[[140 126 126 138]
 [126 154 137 118]
 [157 133 116 151]
 [118 126 141 138]
 [144 128  99 133]]
|
[[126 154 137]
 [157 133 116]]

[[118 152 123 120 142]
 [126 149 128 123 121]
 [143 105 136 115 104]]
|
[[126 149 128]
 [143 105 136]]

[[105 127 120 134]
 [124 130 120 130]
 [122 131 120 116]]
|
[[124 130 120]
 [122 131 120]]

[[137 131 124 116]
 [118 122 121 131]
 [116 126 126 107]
 [135 154 123 120]]
|
[[118 122 121]
 [116 126 126]]

[[107 131 148]
 [144 123 119]
 [122 122 145]]
|
[[144 123 119]
 [122 122 145]]

[[115 112 108]
 [135 110 116]
 [119 112 119]
 [126 115 119]
 [118 119 102]]
|
[[135 110 116]
 [119 112 119]]
---
[[142 141 120 118 121 142 119 113]
 [138 134 127 116 117 141 125 111]
 [153 146 125 111 116 151 116 101]]
|
[[142 141 120 118 121 142 119 113]
 [153 146 125 111 116 151 116 101]
 [138 134 127 116 117 141 125 111]]

[[115 115 128]
 [104 117 119]
 [131 127 123]]
|
[[104 117 119]
 [131 127 123]
 [115 115 128]]

[[139 135 135 140 135 127 116 137 135]
 [109 114 117 109 116 133 147 112 117]
 [137 134 134 140 134 127 116 137 135]
 [143 141 139 144 137 123 112 143 136]
 [135 133 131 136 132 128 120 134 133]
 [108 111 113 106 115 132 150 109 116]
 [105 111 112 107 115 134 149 109 118]
 [143 140 140 143 138 124 112 141 136]
 [140 137 137 142 136 126 114 139 136]]
|
[[105 111 112 107 115 134 149 109 118]
 [108 111 113 106 115 132 150 109 116]
 [109 114 117 109 116 133 147 112 117]
 [135 133 131 136 132 128 120 134 133]
 [137 134 134 140 134 127 116 137 135]
 [139 135 135 140 135 127 116 137 135]
 [140 137 137 142 136 126 114 139 136]
 [143 141 139 144 137 123 112 143 136]
 [143 140 140 143 138 124 112 141 136]]

[[129 130 118 124 117 111 157 114 151 122 135 129 129]
 [119 131 130 133 129 132 124 136 126 134 125 125 129]
 [131 127 125 125 127 125 133 124 132 125 131 130 127]]
|
[[129 130 118 124 117 111 157 114 151 122 135 129 129]
 [131 127 125 125 127 125 133 124 132 125 131 130 127]
 [119 131 130 133 129 132 124 136 126 134 125 125 129]]

[[129 126 124 129 121 128 133 123 126 137 133]
 [139 133 131 123 128 128 133 134 133 128 127]
 [127 150 138 134 124 126 129 134 121 118 139]
 [113 130 123 127 114 126 132 132 130 134 127]]
|
[[113 130 123 127 114 126 132 132 130 134 127]
 [129 126 124 129 121 128 133 123 126 137 133]
 [139 133 131 123 128 128 133 134 133 128 127]
 [127 150 138 134 124 126 129 134 121 118 139]]

[[122 133 131 120 131 131]
 [117 150 150 116 147 149]
 [138 108 109 140 113 111]
 [133 117 116 131 117 117]
 [124 134 132 122 130 131]]
|
[[138 108 109 140 113 111]
 [133 117 116 131 117 117]
 [122 133 131 120 131 131]
 [124 134 132 122 130 131]
 [117 150 150 116 147 149]]
---
[[123 118 124 148 124 118]
 [118 134 125 118 133 139]
 [129 141 130 132 127 130]
 [120 121 128 140 125 105]]
|
[[118 124 148 124 118 123]
 [134 125 118 133 139 118]
 [141 130 132 127 130 129]
 [121 128 140 125 105 120]]

[[118 113 115 127 115 134 115 104 133]
 [128 135 138 154 118 105 141 120 119]]
|
[[113 115 127 115 134 115 104 133 118]
 [135 138 154 118 105 141 120 119 128]]

[[142 145 150 142 152]
 [140 141 142 142 145]
 [144 148 141 142 140]
 [142 152 144 146 145]
 [140 141 146 146 148]
 [140 144 143 145 150]
 [139 141 141 147 139]]
|
[[145 150 142 152 142]
 [141 142 142 145 140]
 [148 141 142 140 144]
 [152 144 146 145 142]
 [141 146 146 148 140]
 [144 143 145 150 140]
 [141 141 147 139 139]]

[[107 111 113 129 140 140 114 139]
 [148 140 138 125 120 120 140 120]
 [140 138 137 129 121 123 134 121]
 [132 129 130 125 126 127 133 128]
 [136 132 130 125 123 124 136 127]]
|
[[111 113 129 140 140 114 139 107]
 [140 138 125 120 120 140 120 148]
 [138 137 129 121 123 134 121 140]
 [129 130 125 126 127 133 128 132]
 [132 130 125 123 124 136 127 136]]

[[132 130 126 136 131 136]
 [136 128 128 136 131 140]
 [126 123 135 123 137 100]
 [132 133 121 143 121 129]]
|
[[130 126 136 131 136 132]
 [128 128 136 131 140 136]
 [123 135 123 137 100 126]
 [133 121 143 121 129 132]]

[[141 105 134 140 139 101 137]
 [139 109 135 139 139 108 140]
 [121 133 122 120 117 132 116]
 [116 149 121 117 116 151 118]
 [140 107 134 138 141 103 138]
 [133 116 131 133 134 116 131]
 [119 137 123 120 116 140 120]]
|
[[105 134 140 139 101 137 141]
 [109 135 139 139 108 140 139]
 [133 122 120 117 132 116 121]
 [149 121 117 116 151 118 116]
 [107 134 138 141 103 138 140]
 [116 131 133 134 116 131 133]
 [137 123 120 116 140 120 119]]

[[125 103 103 127 116]
 [139 144 144 127 140]
 [138 143 143 127 141]
 [138 139 139 119 108]
 [137 140 140 120 109]
 [122 125 125 124 141]
 [138 115 115 127 144]
 [143 137 137 117 101]
 [131 141 141 122 116]
 [111 135 135 139 126]]
|
[[103 103 127 116 125]
 [144 144 127 140 139]
 [143 143 127 141 138]
 [139 139 119 108 138]
 [140 140 120 109 137]
 [125 125 124 141 122]
 [115 115 127 144 138]
 [137 137 117 101 143]
 [141 141 122 116 131]
 [135 135 139 126 111]]
